In the rows, zero is written as 128.
Rows near named flat spaces through zero:
sisoguli: [125 201 157 149  57 135 145 162  66 132 100 128 203 106 161  86 141 123
 128 124 116 130 146  99 155  96 186 169 120  56 106 121]
sipovona: [ 92 224 128 121 128 107  87 164 116 175 140 154 168  79 105 143 168 140
 137  72 162 146 163 141 110 172 135 104 110 157 100 114]
farnomo: [113 197  84 174 119  82 227 119 115 172 144 127 213 102  67 119 124  66
  94 145 140 119 184 167 153 111  86  58 132 135  99 114]
sodotbopu: [155  53  86 117 138 168 193  92 141 121 109  89  93 147 116 132 130  91
 162 157 104 109 131 156 116  94 120 131 154 167 117 130]
sodotbopu: [134 144 163  70 173 144  77 168 166 149 186 178  82 133 166  80  93 147
 106 131 169 121 114 150  92 181 111 118 117 137 131 153]
farnomo: [150  79 143 154  93 107 140  81  98  59  95 101 106 144 130 123 129 163
 122 151  86 108 107 126 153  51 126 146 103  93 123 138]
sodotbopu: [133 102 141 127 106 124 110 114 110 104 106 116 121 137 130 133 134 158
 136 114 117 124 114 112 138 102 154 160 114 110 137 127]
pefetis: [152  74 123 105 155 169 134 129 154 142 136 117  97 159 152 118 116 103
 146 154 106 115 122 129 108 146 117 123 175 157 147 144]
sipovona: [148 136 138 146 113 137 158 144 111 172 132 116 189 155 149  93 123  82
 124 157  80 102 160 113 139 133 119  96 196 124 147 144]
pefetis: [ 95 187 142 183 132  51  64 119 117 111 130 139 149  99  98 185 169 167
 107 105 109 147 138 118 139 147  76  64 113 143 127 126]
sodotbopu: [127  88 112 173 105 135 148  91 117  41  75  95  89 119 134 176 141 136
 143 154 105 158  88 100 152  76 141 174 101  90 118 110]
farnomo: [151 121 107 146  92 103 197  76  84 112 103  92 143 117  87 106 159 127
 141 141  87  82 166 188 134  39 102  92 114 151  74 138]
pefetis: [140 126 194 135  96 139  83 154 111  70 120 148 112 146 207  89  92 166
  99 155 120 140  77  72 152 114 166 193 107  27 152 141]
sisoguli: [141  72  99 157  99 117 207  81 113 105 100  93 149 152  95 132 107 106
 118 150 113 114 125 123 167  64 140 148 126 100 141 115]
pefetis: [122 126  96  84 137 180 170 147 149 151 131 134 114 115 126 116 109  97
 147 118 186 144 124 142 112 140 173 179 111 130 112 107]
pefetis: [144  93 119 143 111 145 163 118 117 132 108 101 150 152 134 125 125 100
 139 148  94 117 133 109 143 109 140 137 165 119 145 128]
farnomo: [119 119  97 156 108 103 186 101 117 129 113 111 168 130  82 146 118 108
 114 125 137 130 137 124 161  96 138 133 118 111 136 106]
sodotbopu: [114 156 118 153 151 128 136 137 152 100 139 143 104 105 140 147 118 109
 111 160 144 160 111 127 128 147  96 114 114 116 113 122]
sodotbopu: [114 143 137 130 170 131  76 154 163 137 152 149 107 126 148 155 129 125
 123 132 132 153 116 110 111 193  98 101 151 149 148 133]
sodotbopu: [123 135 126 153 119 157 130 137 126  84 101 120 107 110 163 150 138 116
 143 154 117 162 103 100 133 124 141 161 124  97 114 117]
sisoguli: [137 152 155 115 108 111 122 139 103 159 142 138 168 137 130  82 123 141
 114 115 122  97 151 137 132 119 135 115 132 119 130 143]
pefetis: [129 128 155 157  90 141 116 146 103 107  99 120 160 142 170 128 121 127
 125 139 103 146 108  62 160 121 173 177 145  61 159 121]
sisoguli: [167  53 108 173 157 104 201  82 151 134 148  99 139 189 113 118  92  69
  93 210  58  85 143 140 149 109  37  39 205 154 167 157]
sisoguli: [109 139  66 165 192 196 179 154 197 115 130 125  83  99 159 190 124  27
 147 199 139 200 107 110 109 197  86 114 172 151 114 105]
farnomo: [132 164 137 173 146 113 146 147 140 141 154 139 159 135 152 115 112  82
  93 185  96 129 142 118 139 157  67  62 176 119 139 145]
sipovona: [158 128 145 109 131 178 141 155 128 144 137 127 120 140 184  76 123  96
 143 168  97 108 138 137 106 135 121 121 171 132 115 154]
pefetis: [126 138 144  94 140 142  98 148 140 131 145 150 102 122 146 110 118 147
 127 116 157 131 117 136 110 148 140 145 109 127 123 133]
sisoguli: [100 149 106  91 128 159 121 148 138 132 118 141 109  93 117 149 133 137
 152  81 198 165 113 127 115 146 190 196  80 123 109  95]
sipovona: [112 178 108 128 135 109 179 145 137 179 161 151 181 117  96 105  99  90
  93 126 174 127 156 148 138 146 120 102 123 123 125 117]
pefetis: [136 119 120 193  98  72 170  80  95 101 105  97 168 136  93 142 143 124
 109 152  72 106 147 132 165  69  88  81 137 119 126 132]
farnomo: [137 113 116 172 111  65 210  80 117 104 139 122 161 146  83 104  83 116
  65 167 127 101 134 151 175  63  88  94 103  88 132 131]
sipovona: [101 147  89 111 173 149 126 133 172 111 138 144  64  83 112 172 138 121
 144 121 185 172 111 157  97 161 113 133  87 164  90 107]
farnomo: [134 134 164 114 109 129  78 127 107  76 114 135  83 112 158 115 145 186
 138 118 123 127 105 134 117 100 143 158  83 107 100 139]
sipovona: [122 161 130 111 106  93 179 142 114 195 162 152 215 145  90  69  75 111
  75 106 180 101 158 136 159 123 157 130 116  89 152 121]
sipovona: [ 90 240 145 158  99  42 100 142  88 170 145 155 222  90  76 131 154 158
  92  71 150 126 175 136 150 137 120  78  96 121 116 117]
farnomo: [133  62 120 120 155 174 103 141 161 152 120 111 119 170 152 166 120  99
 155 130 107 145 109  71 123 182 148 151 199 147 192 123]
sodotbopu: [138 148 160  71 152 162  86 176 147 167 167 163 110 135 173  76 110 133
 128 123 151 117 129 138  93 176 136 131 140 138 130 150]
pefetis: [118 170 141 109 133  80  78 126 113 166 149 142 147 111  88 127 165 171
 130  74 131 102 165 168 107 140 104  74 114 183 111 140]
farnomo: [146  74 117 140 107 148 139 100 108 109  85  85 121 143 129 150 159 126
 169 131  76 117 129 116 131  93 142 143 156 144 130 128]
sodotbopu: [122 122 101 171 105 109 180  93 112  88  98 105 136 114 100 153 134 118
 123 144 120 138 124 130 156  78 124 134 104 106 110 111]
sisoguli: [126 136 131 102 127 157 128 160 132 173 136 137 155 138 142 110 115 108
 135 112 148 131 135 110 124 159 166 154 150 122 147 122]
sisoguli: [156  89 166 179 122 119  93 120 116 103 113 104 137 172 176 136 138 125
 124 177  28 113 120  78 145 128  88  89 202 117 172 158]
sisoguli: [141 152 152 142 111 143 131 161 111 160 132 129 180 145 168  94 122  97
 123 151  93 117 146  98 137 145 134 117 181 105 147 141]
sipovona: [127 136 130 138 118 101 149 121 120 136 137 133 158 136 110 113 109 127
 101 129 136 117 135 130 147 115 125 119 120 109 137 127]
sipovona: [125 187 176 158  91  75  68 131  76 118 119 133 167 112 134 120 171 180
 121 106  83 111 150 124 136 109 113  91 120 118 113 146]
[147  80 103 132 110 188 153 123 113 141  78  77 137 143 145 151 166  88
 194 134  72 126 140 102 121 118 162 155 192 156 133 121] -> sodotbopu
[139  83  64  95 101 109 230  59 101 158 108  88 150 125  21 117 143 125
 152  84 152  75 175 211 129  40 148 128  90 183  87 111] -> farnomo
[137  84 143  95 171 122  97 113 171  84 162 154  39 141 138 118  89 167
 101 145 160 126  84 154 110 132  96 130  86 130 132 145] -> sodotbopu
[121 235 139 162 120 132 149 171 112 135 141 149 163  83 165  96 144  88
 116 169 116 141 156 143 122 141  94  84 136 110  75 137] -> sisoguli
[113 131 104 168 109 159 129 139 114 136  78  93 165 119 136 189 173  91
 175 119  90 164 135  72 138 147 161 150 179 133 142 102] -> farnomo
[140 130 137 113  90 151 141 137  94 145 106 114 159 132 140  98 140 127
 151 113 114 111 144 122 131 103 175 162 137 113 120 128] -> sodotbopu
[128 158 150 139  86  90 120 112  83  99 113 128 143 109 115 109 147 174
 119 110 121 111 136 145 142  74 137 133  80 101  98 132] -> sisoguli
[111 108  89 118 148 120 177 113 161 133 144 137 122 129  84 143  86 109
 103 123 192 144 115 138 141 131 136 148  95 120 141 103] -> sipovona
[175  77 132 107 143 210 164 146 145 133 129 111  94 162 200  78 109  73
 154 197  81 108 122 128 105 131 121 134 196 134 128 157] -> sipovona
[112 123 133 154 109  98 133 116 123  90 118 134 137 130 117 144  99 147
  93 125 155 150  97  95 167 108 152 167  87  65 151 109] -> farnomo
[111 129  75  80 171 177 142 149 167 199 140 128 121 112  99 157 145  84
 174  91 172 145 152 151  86 189 144 128 155 207 121 107] -> pefetis
[145  11  79  96 178 145 184  92 186 171 151 109 110 192  82 142  74  84
 122 137 147 107 122 134 129 146 118 123 173 175 193 124] -> sisoguli
[120 131 138 110 121 118 110 126 126 109 130 142 111 120 123 123 118 162
 118 107 161 133 111 132 130 117 150 159  83 107 123 122] -> farnomo
[136  77 107 135 147 152 144 109 152  98 116 111  84 139 135 155 122 112
 141 155 117 141 104 121 125 125 117 138 139 137 135 125] -> sipovona
[142 179 159 177  72  70 152 106  65  93 115 121 173 112 125  86 146 151
  99 152  80  93 154 152 157  51  98  88 102  87  86 148] -> sisoguli
[128 111 114  97 129 175 102 138 126 151 102 108 114 121 133 153 171 128
 190  91 119 134 136 122  98 147 166 156 152 174 121 119] -> farnomo
[137 137 124 114 132 146 165 146 134 164 147 136 152 138 136  91 103  92
 118 144 139 116 143 137 127 138 131 123 149 123 131 132] -> sipovona
[161  23 105  73 111 131 165  58 113 114 106  90  84 157  75 109 131 168
 159  97 127  71 130 186 118  43 154 160  94 168 114 134] -> farnomo
[119 182 146 103 183 166  87 192 176 151 178 176  94 111 187 108 109 103
 117 155 159 156 117 129  90 214  99 106 146 138 122 142] -> sodotbopu
[132  97  97 146 123  83 213  84 131 136 141 119 163 151  66 116  83 105
  82 143 147 104 139 151 165  85 109 108 113 114 145 120] -> farnomo
[105 149 109 141 136 107 156 136 145 152 146 144 166 127  99 139  95 104
  93 122 172 148 128 113 152 151 134 129 119 105 152 106] -> farnomo
[136 150 152  97 137 125 101 137 128 123 151 151  96 115 142  91 129 158
 123 125 140 111 130 166 103 126 111 114 100 139  98 148] -> farnomo
[118 135  94 105 125 159 186 143 138 164 130 131 152 121 111 117 104  87
 132 117 180 140 135 131 132 135 172 168 121 117 125 103] -> sisoguli

Rows near named flat spaces through zero (a row that begins with a name and a colon came from that space):
gukuv_povut: [129 142  92 105 177 101 124 129 146  94 135 124 121  99 118 150 140 144
 109  99 127 140 187 130 113 179 110 125 156  88 133 155]
kefof_zogun: [ 91 185 156 141 111 142 179  54 108 105  53 115 150  67 152 133 167  86
 198 128 166 171 113 161 115 178 132 143 126 100 155  82]
gukuv_povut: [124 121 127 120 100 104 162 131 136  76  81 136 112 127  95 153 147 145
 142 124 156 112  84 155 158 131 119 143  90 110 111 150]
gukuv_povut: [125 128 110 139 182 143  76 141 108 224 210 160 140 152 172 106  82  92
  98 123  84  89 185 103 113  86 140  90 160 149 130 126]
tol_vutu: [141 134 133 117 124 158 102 128 135 148 171 113 121  94 154 113 106 118
 128 179 103 139 141  99 126  99 163 117 134 123 123 117]
kefof_zogun: [104 164 121  84 120 101 159  98 147 113  99 131 122  48 149 138 143 109
 131 144 142 131 139 159 127 134 135 118 138  91 105 160]
lig_nevak: [168 125 148 141 131 128  98 121 139 152 149 169 130 134 145 106 120 117
  84 147 101 124 156 105 126 103 157 111 124 144  94 139]
kefof_zogun: [133  96 137 111 130 144 132 156 109 130 138 104 125 166 117 121 114 150
 128  89 116 129 125 113 142 105 109 126 127 123 125 154]
lig_nevak: [173 149 115 107 197 166 148  71 138 134 138 173 105 119 138 143 144  89
 105  94 121 159 132 152 131 140 120  87 104 114 115 153]
dek_ler: [109 121  92 120 108 131 130 195 162 121 144 114  88 141 139 134 122 146
  57 151 169  98  50 128 118 124 107 106 116 146 102 159]
vup_tiza: [149 118  88 167 165 125  96 137 119 131 172 157 132 158  93 135  91 108
 177 167  92  82 145 103 160 109 174 135  97 126 172  78]
lig_nevak: [111 130 185 148  72 176 128 114 104 128 112 105 122 118 149 144 145 145
 154 141 154 154  88 130 128 123 119 149 113 130 114 105]
dek_ler: [115 113 115 169 117 108 125 164 120  96 112 137 123 172  95 150 130 151
 137 121 153  90  99 127 143 146 117 149 101 129 138 115]
dek_ler: [155 114 129 102 121 125 110 106 158 132 153 150 103 110 108 169 145 160
 109 147 123 140 125 164 133 117 112 140 123 150 103 145]
vup_tiza: [127 143 162 101 104 153 132 112 126 124 127 108 120  74 162 123 131 127
 128 146 125 155 140 117 128 112 142 120 133  97  96 149]
kefof_zogun: [118  90 104 184 133  94 116 184  96  86 116 102 158 209  59 123 106 158
 191 107 118  89 138  91 151 150 134 173 118 126 197  76]
dek_ler: [148 121 106 129 149 105 113 120 139 104 138 116 143 123  90 130 125 140
 161 142 102 142 170 118 128 150 144 153 142 126 168  98]
tol_vutu: [139 109 128  79 122 169 107 127 145 129 180  67 106  96 121 154 129 175
 136 148 114 183 131 131 116 123 106 145 155 135 139 126]
kefof_zogun: [151  99 114 111 140 123 108 161 136  98 156 105 117 140  98 134 115 167
 121 123 105 130 156 100 140 126 127 137 132 109 129 148]
vup_tiza: [114 138 119  49 120 113 185 126 150 122  95 107 116  88 147 107 136 115
  94 103 141 143 104 156 127 111 109  95 141 111  94 201]
gukuv_povut: [107 128 152 148  91 127 154 121 109 119  82 123 139 143 122 127 141 125
 159 120 153 125  86 144 136 130 121 145 111 137 134 109]
lig_nevak: [ 67 113  65 177 108  88 126 255 119  91 125  87 131 185 108 101  78 134
 135 156 155  33  76  71 142 130 149 133 113 114 169 105]
kefof_zogun: [151 154 109  76 121  92 165  95 175 166 107 136 157  80 154  38 110  52
 106 187  93 143 121 132 114  82 190  89 149 167 129 132]
tol_vutu: [130 122 114 143 160 159 130 112 122 122 139 148  99 159 106 192 154 148
 130  86 158 134  94 170 131 162  74 135 103 135 136 124]
dek_ler: [128 134 109 141 159  91 124 128 117  97 117 133 149 125 105 126 121 124
 161 113 109 114 190 110 137 154 146 140 137  90 155 119]
tol_vutu: [148 146 128 145 124 158 122 108 148 130 143 198  77 112 146 173 141 109
  91 168 156  99  69 155 150 109 137 103  63 126  72 146]
lig_nevak: [138 133 114 129 177 133 128  97 123 132 135 155 123 139 115 162 146 127
 130  84 130 139 150 157 124 158  97 126 129 125 139 131]
gukuv_povut: [128 135 142 162 130 156 173 117 101 105  75 151 121 172 125 131 144 101
 142  86 164 120  62 139 150 139 116 115  72 116 125 127]
gukuv_povut: [134 126 139 119 120 135 129 114 132 124 125 113 130 118 124 130 138 139
 135 130 126 155 131 133 121 135 123 138 137 134 132 121]
lig_nevak: [163 169 117 144 131 123 139 119 187  81  96 172  96  94 154 121 163 105
  34 162 168 144  94 125 104 176 146  93  99 122  78 154]
kefof_zogun: [128 132 159 150  90 101 123 133 135 155 103 170 139 139 155  98 133 113
  76 140 137 102 117 128 119 106 141 115 125 159  82 145]
gukuv_povut: [ 76 154  82 128  92  22 115 215 172  45 101 115 119  60 130 127 120 158
  80 185 159  57 167  92 121 167 160 136 150  61  93 173]
tol_vutu: [183 130  97 133 157 112 100 142 186  81 147 148 102 122 111 134 144 150
  52 152 128 147 146 108 109 173 137 119 125 130 111 144]
dek_ler: [156 179 108 164 168 169 171  60 147 111  85 143 133 123 136 109 161  57
 142 139 156 186  72 145 101 193 144 109 100 150 179  60]
gukuv_povut: [132 114 129 100 167 129 122 103 109 161 157 171 113 137 121 176 130 139
 127  72 114 109 163 169 149 105  89 119 126 116 101 175]
kefof_zogun: [154 118 138  62 126 137 157 121 139 125 123  91 131 106 134  84 117 121
 120 121  97 168 137 114 134  93 141 107 142 117 116 169]
vup_tiza: [109 191 179 181 116 227  95  95  97 184 166 157 108  69 241 126 117  62
 117 192 145 128 112  94 113 106 175  85 102 100  85  96]
vup_tiza: [115 115 156 124 139 170 135 159  80 130 134 101 125 157 153 116 110 134
 127  66 124 126 140  90 141 111 111 108 125  83 110 165]
vup_tiza: [128 123 205 184 110 181  89 118  67 165 145 164 129 155 168 142 123 130
 135 106 123 112 151 100 143  98 131 128 105 111  85 125]
tol_vutu: [104 111 128 101 106 119 153 135 113 136 115  95 141 133 111 120 116 133
 173 120 122 123 110 142 144 100 121 142 134 133 149 126]
dek_ler: [136 126 121  83 132 154 130 108 149 157 161 147  89 103 140 165 135 133
 100 135 134 132  96 172 135  97 103 108 116 140  92 166]
dek_ler: [104 137 142 154 133 162 127 157  95 140 128  97 140 150 166  95 112 112
 122 104 135 131 128  85 111 136 128 111 140 113 138 118]
gukuv_povut: [173 123 108  93 136 129 137 134 170  53 129 123  86  95  99 150 140 156
 103 149 129 150 119 120 148 142 139 124  97  88 101 168]
vup_tiza: [126 131 158 124 114 156 103 123 121 174 154  89 152 113 168  86 115 122
 123 146 104 167 158  98  94 115 141 126 175 153 139 103]
lig_nevak: [110 168 131 149 131 103  84 104 162 148 141 159 125  74 168 160 166 142
  62 147 157 143 176 153  66 191 105 133 178 147 102 123]
vup_tiza: [117 118 162 125 124 146 122 127  94 166 137 132 136 145 152 123 120 129
 126  91 118 122 147 124 132  99 113 119 138 125 106 150]
gukuv_povut: [130 123 147 114 104 122 127 133 134 114 123 142 108 111 132 148 137 149
 106 131 138 118 124 136 141 114 122 128 114 112  82 167]
vup_tiza: [136 121  98 124 147 112 145 142 131  92 120 142 114 142  97 143 122 127
 140 119 130 100 115 131 159 127 133 124  96 102 132 145]
lig_nevak: [134 112 168 100  84 107 109 124 148 148 126 111 139 110 139 115 146 169
  85 130 121 163 156 136  97 122 109 144 176 165  95 151]
tol_vutu: [133 145 180 149  92 166 111 117 111 161 137 141 132 104 185  95 112  96
 120 172 117 126 126  93 131  84 175 109 115 122  90 121]
vup_tiza: [152 127 140 166 116 131  97 116 130  94 137 144 122 117 104 154 133 145
 159 173 120 127 143 112 145 140 159 159 101 115 133  90]
gukuv_povut: [140 134 157 143 152 190 115 113  90 131 153 130 116 127 153 140 119 118
 150 109 115 140 149  99 144 119 136 114 107  84 118 128]
tol_vutu: [ 97 110 142  94  92 140 122 141 110 180 159  96 134 115 144 120  98 133
 159 151 109 113 119 133 140  62 131 133 146 142 127 130]
kefof_zogun: [122 119  94 145 145 118 116 152 131 166 153 136 138 168 123 109 105 110
 120 138 119  98 112 125 121 114 132 119 135 169 157 103]
kefof_zogun: [146 140 132  82 137 158 155  95 138 136 126  95 133  94 146  95 128 102
 136 133 110 183 126 127 117 118 140 109 143 127 139 130]
lig_nevak: [111  82 142 104  94 127 139 173 109 131 123  71 138 173 105 112 115 171
 141  94 124 131 106 120 136 101  97 147 145 147 138 143]
vup_tiza: [126 161 140 165 120 159 116 105 125  89 127 160  93  82 142 184 146 124
 146 169 159 117 111 131 146 150 147 134  78  79 102 113]
dek_ler: [135 117 149 123  86 111 110 154 146 131 126  82 155 120 139  70 119 144
 104 163 109 157 148  86  99 123 153 140 171 157 132 114]
tol_vutu: [127 157 159 136 143 140 110  97 123 118 121 109 143  87 161 129 157 138
 113 104 131 187 199 112  83 189 115 135 175 104 126 121]
dek_ler: [ 95 128 160  92  56 131 177 134 121 182  90 102 148 121 170  60 109  86
 128 152 134 120  54 139 132  50 146 105 131 167 107 142]
lig_nevak: [128 118 130 109 133 125 117 139 138 151 144 119 126 136 139 126 134 149
  83 103 128 143 142 134 103 133  96 121 161 150 114 153]
dek_ler: [147 107 159 118 109 127  99 118 122 144 147  88 161 122 119  98 117 151
 158 145  81 168 185  99 116 113 148 158 170 148 152  98]
tol_vutu: [137 119  83 114 170 175 123 119 132 131 182 119  94 133 101 180 120 133
 165 138 126 133  93 152 146 126 110 129 103 128 165 104]
kefof_zogun: [116 110 120  96 123 110 141 158 126 156 133 129 128 147 134 107 107 124
 103 108 119  97 118 132 139  84 119 107 135 137 107 172]
lig_nevak: [109 121  94 103  95 104 151 208 156 102 115  78 122 129 136  71  98 124
  89 164 139 102  78  88 127 106 152 106 131 126 123 155]
tol_vutu: [113 136 122 135 151 114 106 128 127 148 145 142 131 125 141 147 136 139
 102 103 133 123 168 138 104 154 102 127 159 130 123 137]
[128 143 121 147 105  88 131  99 170 148  99 169 135 128 124 134 165 122
  87 152 160 132  91 182  94 157 112 138 137 201 124 105] -> vup_tiza
[125 144 137 129 128 169 140 148 122 126 126 101 122 123 171  91 118 104
 100 128 137 145 107  89 115 128 141  96 126 109 117 138] -> vup_tiza
[159 124 147 239 133 120  72 145 122 110 129 211 120 195 117 155 144 143
  81 129 148  85 135 102 128 166 136 140  85 144 102 101] -> lig_nevak
[163 116 150 170 102  94 102 136 139  85 108 151 139 141 100 118 135 150
 121 157 117 121 154  97 137 140 163 155 112 129 116 113] -> kefof_zogun
[138 171 119  78 127 122 197  50 160 151  80 160 131  69 152  97 145  47
 132 156 134 152  77 186 129 104 154  90 111 147 119 137] -> dek_ler
[131 138 127 130 117 118 122 131 141 138 133 159 118 111 145 125 121 112
 103 159 129 101 120 128 135 105 149 112 114 128  97 144] -> tol_vutu
[119 134 124 149 169 190  98 123  84 179 190  97 147 137 154 110  86  95
 188 137  88 136 162  85 124 110 154 121 145 119 186  67] -> tol_vutu
[143 142 106 159 131 104 128 104 147 100 117 202 104 118 100 175 140 113
 141 169 145  82  98 161 162 131 151 134  67 120 114 117] -> vup_tiza
[125 114 153 141 117 149 118 152 114 147 132 112 132 162 148 110 127 142
  95 100 134 138 121 108 111 126 108 122 141 145 116 137] -> kefof_zogun
[ 70 101 143 117  80  53 175 176  87 137  64 157 146 174 116 116 110 128
 137  71 145  28 104 153 178  65 111 125 107 112  84 198] -> kefof_zogun
[ 96 117 109  98 141 155 124 131  98 173 175  77 142 119 128 125  89 118
 203 138  95 125 139 126 139  88 133 136 153 126 181  95] -> tol_vutu
[154 125 141 172 148 178 145 117  94 104 108 109 145 178 113 100 122 102
 180 109 119 157 106  89 141 144 150 131  95 119 178  74] -> tol_vutu
[172 152 186 129 109 178 147  51 132 134  98 135 137  96 158  99 156  93
 134 148 122 203 113 130 116 128 155 120 114 143 115 104] -> kefof_zogun
[144 114 115 121 152 158 104 133 131 148 178 139 102 142 125 158 121 142
 111 125 121 125 122 134 133 115 111 119 119 137 121 137] -> kefof_zogun
[114  88 178 151  89 184 125 147  68 145 134  93 133 186 119 133 111 153
 187 104 125 125  89 111 158  84 114 152 103 134 139 105] -> lig_nevak
[ 80 156 132 160 132 129 167 153  87 126  80 146 134 149 168 107 120  81
 122  84 165  79 100 115 138 131 127  93 103  86 111 151] -> dek_ler
[124 142 123 157 172 147  86 117 126 155 169 167 108 135 150 180 148 143
  82  96 146 127 159 146  98 171  84 120 143 133 112 132] -> tol_vutu
[121 142 123 112 138 177 155 121 117 131 132 110 112 115 150 124 119  99
 145 129 136 139  88 126 138 114 132 103 107 107 132 130] -> lig_nevak
[109 137 136 109 136 155 125 123 108 142 150 109 123  98 153 138 117 124
 148 123 121 133 149 122 131 115 126 120 139  96 124 138] -> vup_tiza
[173 105 136 108 125 123 105 146 150 100 148 117 118 124 113 116 123 161
  96 141 100 148 161  94 133 119 144 130 132 118 105 156] -> kefof_zogun
[104 116 118 119 157  97  70 135 118 206 193 133 155 131 141 134 108 147
 115 110  90 110 222 133  96 118 105 137 204 158 141 126] -> lig_nevak
[160 100 145 163 136 153  78 146  97 111 172 105 142 152 102 120  94 149
 185 151  76 129 185  59 153 112 173 156 120 102 161  83] -> vup_tiza
[105 105  89  74 125  72 121 182 135 128 156  84 144 108 109 101  81 145
 147 147  86  90 180 102 144  86 151 133 168 105 144 156] -> dek_ler
[125 106 153 109  42  84 140 175 164  85  80  82 133 123 116  91 142 176
  83 156 148 143  94 114 114 127 128 151 145 153  98 153] -> lig_nevak
[161 136 120 138 140 167 163 124 120  98 113 144 111 140 126 104 107  77
 153 150 122 115  73 100 174  96 179  97  55  94 127 126] -> lig_nevak
[177 139 102 125 135 181 131 103 172  98 159 184  50 103 117 192 142 118
 104 194 154 120  33 161 166 110 143 105  35 123  87 139] -> tol_vutu
[145 142  86 158 202 161 109 115 125 124 167 144 115 145 118 158 126 112
 140 117 124 133 143 122 123 169 123 119 116 116 170  93] -> tol_vutu
